Where the symbols take the nodes:
Z46: ω>Z959, σ>Z140, χ>Z196
Z777: ω>Z171, σ>Z444, χ>Z937
Z703: ω>Z487, σ>Z834, χ>Z344
Z507: ω>Z860, σ>Z66, χ>Z243
Z419: ω>Z267, σ>Z762, χ>Z60
Z959: ω>Z834, σ>Z487, χ>Z46
Z495: ω>Z234, σ>Z779, χ>Z277
Z631: ω>Z114, σ>Z505, χ>Z514
Z514: ω>Z631, σ>Z848, χ>Z638
Z826: ω>Z638, σ>Z691, χ>Z629
Z436: ω>Z966, σ>Z300, χ>Z234
Z114: ω>Z344, σ>Z294, χ>Z631
Z471: ω>Z294, σ>Z344, χ>Z834
Z140: ω>Z243, σ>Z46, χ>Z487
Z795: ω>Z483, σ>Z474, χ>Z309
Z60: ω>Z419, σ>Z61, χ>Z966
Z505: ω>Z848, σ>Z631, χ>Z294
Z848: ω>Z205, σ>Z514, χ>Z505
Z937: ω>Z777, σ>Z790, χ>Z267
Z853: ω>Z604, σ>Z629, χ>Z691
Z604: ω>Z474, σ>Z483, χ>Z853
Z234: ω>Z436, σ>Z435, χ>Z495
Z483: ω>Z629, σ>Z604, χ>Z795
Z691: ω>Z853, σ>Z826, χ>Z205
Z966: ω>Z60, σ>Z635, χ>Z436
Z61: ω>Z635, σ>Z60, χ>Z762
Z487: ω>Z140, σ>Z959, χ>Z703
Z860: ω>Z444, σ>Z171, χ>Z507
Z205: ω>Z691, σ>Z638, χ>Z848
Z444: ω>Z790, σ>Z777, χ>Z860
Z474: ω>Z277, σ>Z795, χ>Z604
Z629: ω>Z826, σ>Z853, χ>Z483
Z638: ω>Z514, σ>Z205, χ>Z826
Z171: ω>Z66, σ>Z860, χ>Z777
Z243: ω>Z507, σ>Z196, χ>Z140
Z277: ω>Z495, σ>Z309, χ>Z474
Z435: ω>Z779, σ>Z234, χ>Z300
Z779: ω>Z309, σ>Z495, χ>Z435
Z790: ω>Z176, σ>Z937, χ>Z444
Z635: ω>Z300, σ>Z966, χ>Z61
Z300: ω>Z435, σ>Z436, χ>Z635
Z834: ω>Z471, σ>Z703, χ>Z959
Z176: ω>Z762, σ>Z267, χ>Z790
Z344: ω>Z703, σ>Z471, χ>Z114
Z66: ω>Z196, σ>Z507, χ>Z171
Z267: ω>Z937, σ>Z176, χ>Z419
Z196: ω>Z46, σ>Z243, χ>Z66
Z309: ω>Z795, σ>Z277, χ>Z779
Z762: ω>Z61, σ>Z419, χ>Z176
Z294: ω>Z505, σ>Z114, χ>Z471

The rows follow the links: the fewer symbols apart two nodes are, the more alike their rows tend to be.

Each row is also shifted at random along 2 hidden directions that mean nothing.

Row, then node:
-142 -96 -3 25 55 39 5 -5 -11 70 34 -2 90 -25 -39 -58 46 -39 -5 -121 25 -70 -52 -57 35 -42 35 83 24 -16 -53 -34 41 63 -8 52 21 32 -60 57 39 -67 -65 28 7
node: Z826
-30 76 -13 25 -11 10 -72 4 25 -43 -48 28 -86 -13 21 61 2 13 4 69 -63 70 59 89 -8 37 20 -57 -28 -21 51 -9 -103 -35 -32 -28 -45 -51 29 -56 -47 22 50 -1 8
node: Z762
589 81 -43 20 -103 -27 11 -57 -9 -24 5 35 -92 24 28 12 136 3 5 62 -97 38 -11 42 -61 83 -43 -65 24 -107 82 -4 -64 -63 46 -35 -42 -28 48 -40 -56 90 38 132 -17
node: Z777
190 29 6 -34 -81 -77 73 -17 -12 -25 22 -22 -3 82 44 -15 35 -5 -20 72 6 0 -27 -24 -62 46 -92 -66 24 -36 22 94 53 -44 71 -26 -19 10 22 0 -9 76 35 72 -48
node: Z140
-235 -42 25 21 114 44 -91 53 15 12 -45 -11 69 -8 24 13 8 -95 -62 -5 -6 -23 41 39 37 -18 52 13 -32 -12 -38 15 -52 36 -51 19 -40 -20 -87 26 -5 -82 -7 46 -3
node: Z848
94 92 -9 13 -26 -15 -55 2 23 -52 -47 26 -81 15 47 65 40 3 -8 93 -77 70 50 92 -36 60 6 -80 -31 -47 60 23 -102 -52 -18 -52 -58 -39 38 -56 -59 42 60 46 -19
node: Z176
1 -65 7 -8 6 -25 73 -29 -20 50 51 -26 97 28 -11 -76 70 -47 -20 -62 32 -73 -70 -82 -8 -9 -34 40 48 -42 -26 24 81 31 50 19 17 30 -50 56 48 -10 -50 91 -28
node: Z631
454 6 42 36 7 -78 88 -28 89 43 51 41 48 13 23 -6 118 1 24 -38 -49 -13 -99 -57 -27 -28 32 -16 -10 -66 101 89 33 55 29 -106 -58 45 50 -58 47 -23 -21 143 -66
node: Z234
-9 4 17 -7 81 52 -118 50 -8 -26 -72 -10 8 -15 11 49 -57 -56 -52 34 4 11 87 68 39 -4 32 -6 -40 25 -57 -20 -66 3 -62 31 -28 -42 -60 27 -28 -48 26 -50 23
node: Z294
-10 -33 52 26 126 24 -83 56 44 18 -38 4 71 -3 26 27 -4 -87 -59 -5 -11 -11 35 26 26 -26 72 15 -48 -3 -14 37 -47 44 -64 -9 -45 -11 -72 3 17 -85 -10 39 -21
node: Z205
-241 -6 -38 12 -102 -51 103 -78 -11 40 81 8 -6 22 -13 -69 153 17 23 -47 -38 -33 -101 -71 -51 39 -61 3 68 -97 41 15 48 -10 79 -18 1 23 28 4 7 68 -27 143 -41
node: Z60
-70 57 -13 32 1 29 -79 7 19 -42 -46 34 -72 -25 9 66 18 11 -6 47 -75 63 61 83 -6 32 34 -38 -31 -17 49 -39 -111 -26 -47 -26 -44 -38 20 -44 -51 2 40 5 17
node: Z61
-372 -61 23 22 20 -45 84 -30 43 75 76 13 82 15 5 -61 128 -40 3 -80 -25 -56 -101 -82 -16 -18 8 35 32 -77 41 47 65 56 49 -39 -22 35 -10 5 46 -27 -46 154 -55
node: Z495
-226 9 -43 13 19 68 -127 1 -66 -17 -62 -3 -15 2 13 7 81 -86 -76 35 -59 -12 78 84 -8 65 -24 -13 14 -77 -39 -27 -104 -42 -21 59 -38 -54 -81 58 -69 9 36 91 8
node: Z834
-433 -29 -3 -109 -90 -49 137 2 -81 -25 40 -85 4 55 -29 -58 -182 88 33 29 170 -28 -22 -87 13 -17 -105 0 43 135 -90 22 169 -32 78 58 117 39 30 54 41 69 -5 -191 33
node: Z487
112 -63 9 37 86 44 -28 4 19 57 22 20 70 -40 -22 -35 45 -40 -2 -109 -8 -49 -29 -28 34 -43 67 78 3 -9 -14 -39 -7 75 -27 17 -1 11 -49 24 29 -82 -56 38 6
node: Z629
-209 -62 -15 48 79 73 -70 -3 11 58 2 34 53 -51 -30 -18 79 -62 -15 -107 -41 -36 -14 3 37 -27 77 74 2 -46 -18 -73 -48 55 -41 26 -20 -2 -57 23 10 -90 -59 72 13
node: Z795
-139 39 -9 14 30 55 -73 18 14 -36 -44 24 -69 -40 -18 57 -94 48 32 18 -16 61 65 66 31 -14 61 -5 -50 71 17 -67 -91 -11 -71 4 0 -27 24 -35 -26 -18 13 -127 47
node: Z635
180 92 0 1 -67 -43 -11 -10 13 -51 -21 19 -70 51 51 44 46 3 -13 115 -61 58 27 62 -57 73 -39 -93 -19 -56 68 65 -63 -72 17 -50 -52 -36 46 -55 -47 70 73 67 -31
node: Z444

Start, symbols taken left to right, then the node you end at.
Answers are names.
36 30 -45 -29 -120 -29 84 -56 -31 -10 46 0 -74 5 -25 -29 8 87 62 10 3 21 -44 -36 -32 31 -62 -12 44 6 19 -23 43 -51 67 -9 49 7 70 -12 -5 92 0 -41 11
χ ω ω -> Z937
-2 -48 63 37 88 -43 27 13 84 48 31 27 99 8 23 -18 87 -58 -20 -70 -28 -37 -54 -45 3 -46 52 20 -23 -51 43 71 30 72 -11 -51 -47 25 -26 -26 48 -74 -38 125 -62
ω χ χ -> Z604
31 29 -11 74 63 43 -119 -2 37 2 -42 59 -31 -45 10 52 112 -47 -17 -12 -119 26 47 95 -4 17 74 5 -36 -68 57 -33 -146 7 -61 -29 -79 -46 -13 -35 -41 -37 14 110 -1
ω ω -> Z779
81 20 -15 73 76 56 -110 8 51 14 -30 68 -25 -59 11 52 98 -51 -12 -34 -115 15 33 80 11 5 89 18 -34 -65 49 -48 -137 30 -71 -28 -74 -39 -24 -33 -30 -61 -4 98 -7
ω χ ω σ -> Z495
179 32 -40 28 -102 -55 69 -88 -5 29 60 36 -26 24 8 -48 213 -1 13 -7 -88 -3 -84 -26 -68 61 -56 -17 56 -134 87 30 0 -21 83 -49 -35 2 44 -24 -13 74 -1 210 -53
σ σ χ σ -> Z61
-235 36 -84 -17 -116 27 -6 -63 -88 -19 14 -10 -88 12 -13 -34 91 16 -3 35 -43 1 4 18 -42 89 -80 -19 64 -69 -11 -56 -30 -76 57 42 20 -38 5 39 -60 96 20 51 22
ω ω -> Z196
67 -18 2 -36 -55 -61 88 -22 -23 16 45 -33 34 73 24 -56 40 -24 -22 13 31 -41 -56 -62 -41 25 -82 -15 42 -37 -17 75 95 -17 89 -4 12 27 -8 33 17 47 -2 69 -37
ω σ -> Z959
197 -6 12 30 -25 -76 100 -42 68 32 66 40 37 16 7 -40 119 9 45 -45 -38 -19 -95 -70 -38 -16 -1 -5 14 -67 79 62 52 29 45 -64 -18 30 49 -39 37 12 -25 126 -55
σ χ ω ω -> Z435
136 -36 16 -23 -38 -61 85 -15 -21 30 50 -30 59 57 23 -67 70 -38 -30 -1 21 -49 -64 -58 -35 16 -74 -3 50 -57 -11 76 82 -7 80 1 -5 27 -23 38 26 37 -12 108 -46
σ χ -> Z834
334 -31 63 61 77 -74 46 -5 104 61 43 55 96 13 44 -9 158 -63 -18 -55 -63 -25 -79 -29 -24 -34 50 1 -27 -101 100 94 5 71 6 -95 -83 22 0 -54 48 -58 -29 211 -86
σ ω -> Z795
457 20 24 42 99 58 -83 39 67 -7 -51 43 -24 -73 -14 80 -78 27 29 -25 -33 55 52 62 46 -54 120 30 -66 63 33 -57 -96 37 -104 -27 -16 -10 19 -55 2 -84 -7 -92 42
ω χ σ -> Z495
-38 -9 21 47 97 41 -135 42 20 15 -54 22 44 3 56 19 123 -141 -101 6 -74 -28 44 75 1 20 28 1 -17 -95 -12 34 -111 19 -49 12 -100 -51 -99 26 -36 -67 18 167 -31
ω σ ω -> Z631
1 -82 14 -16 25 -2 66 2 -9 46 51 -34 77 0 -28 -63 -33 -2 9 -85 74 -70 -44 -86 34 -42 -7 59 23 43 -60 -7 110 49 22 39 56 43 -31 53 56 -33 -57 -27 3
ω χ σ ω -> Z205
-85 -51 60 31 134 2 -48 48 58 27 -21 8 99 -1 30 14 13 -89 -51 -32 4 -22 3 1 27 -43 59 22 -34 -6 1 43 -16 68 -51 -19 -51 5 -63 11 27 -91 -17 47 -26
χ χ σ χ -> Z638
-45 71 -3 -34 -90 -58 30 -1 -20 -52 -16 -13 -67 48 25 22 -27 26 4 108 1 48 20 24 -51 57 -81 -82 1 6 29 52 0 -68 38 -23 -3 -11 48 -19 -26 82 59 -10 -8
σ ω -> Z66
-192 46 -13 -45 -95 -64 51 -15 -39 -29 6 -27 -38 65 25 -6 13 16 -16 91 5 10 -8 0 -60 60 -98 -67 30 -23 5 61 27 -67 64 -10 8 3 22 -1 -26 93 46 32 -20
ω σ ω -> Z66
72 40 -69 -1 -127 -23 36 -75 -35 2 37 16 -67 28 1 -33 144 14 21 14 -64 9 -44 8 -56 75 -74 -34 62 -103 37 -12 -11 -53 71 -3 -11 -18 43 -6 -39 90 19 125 -18
χ ω ω -> Z777
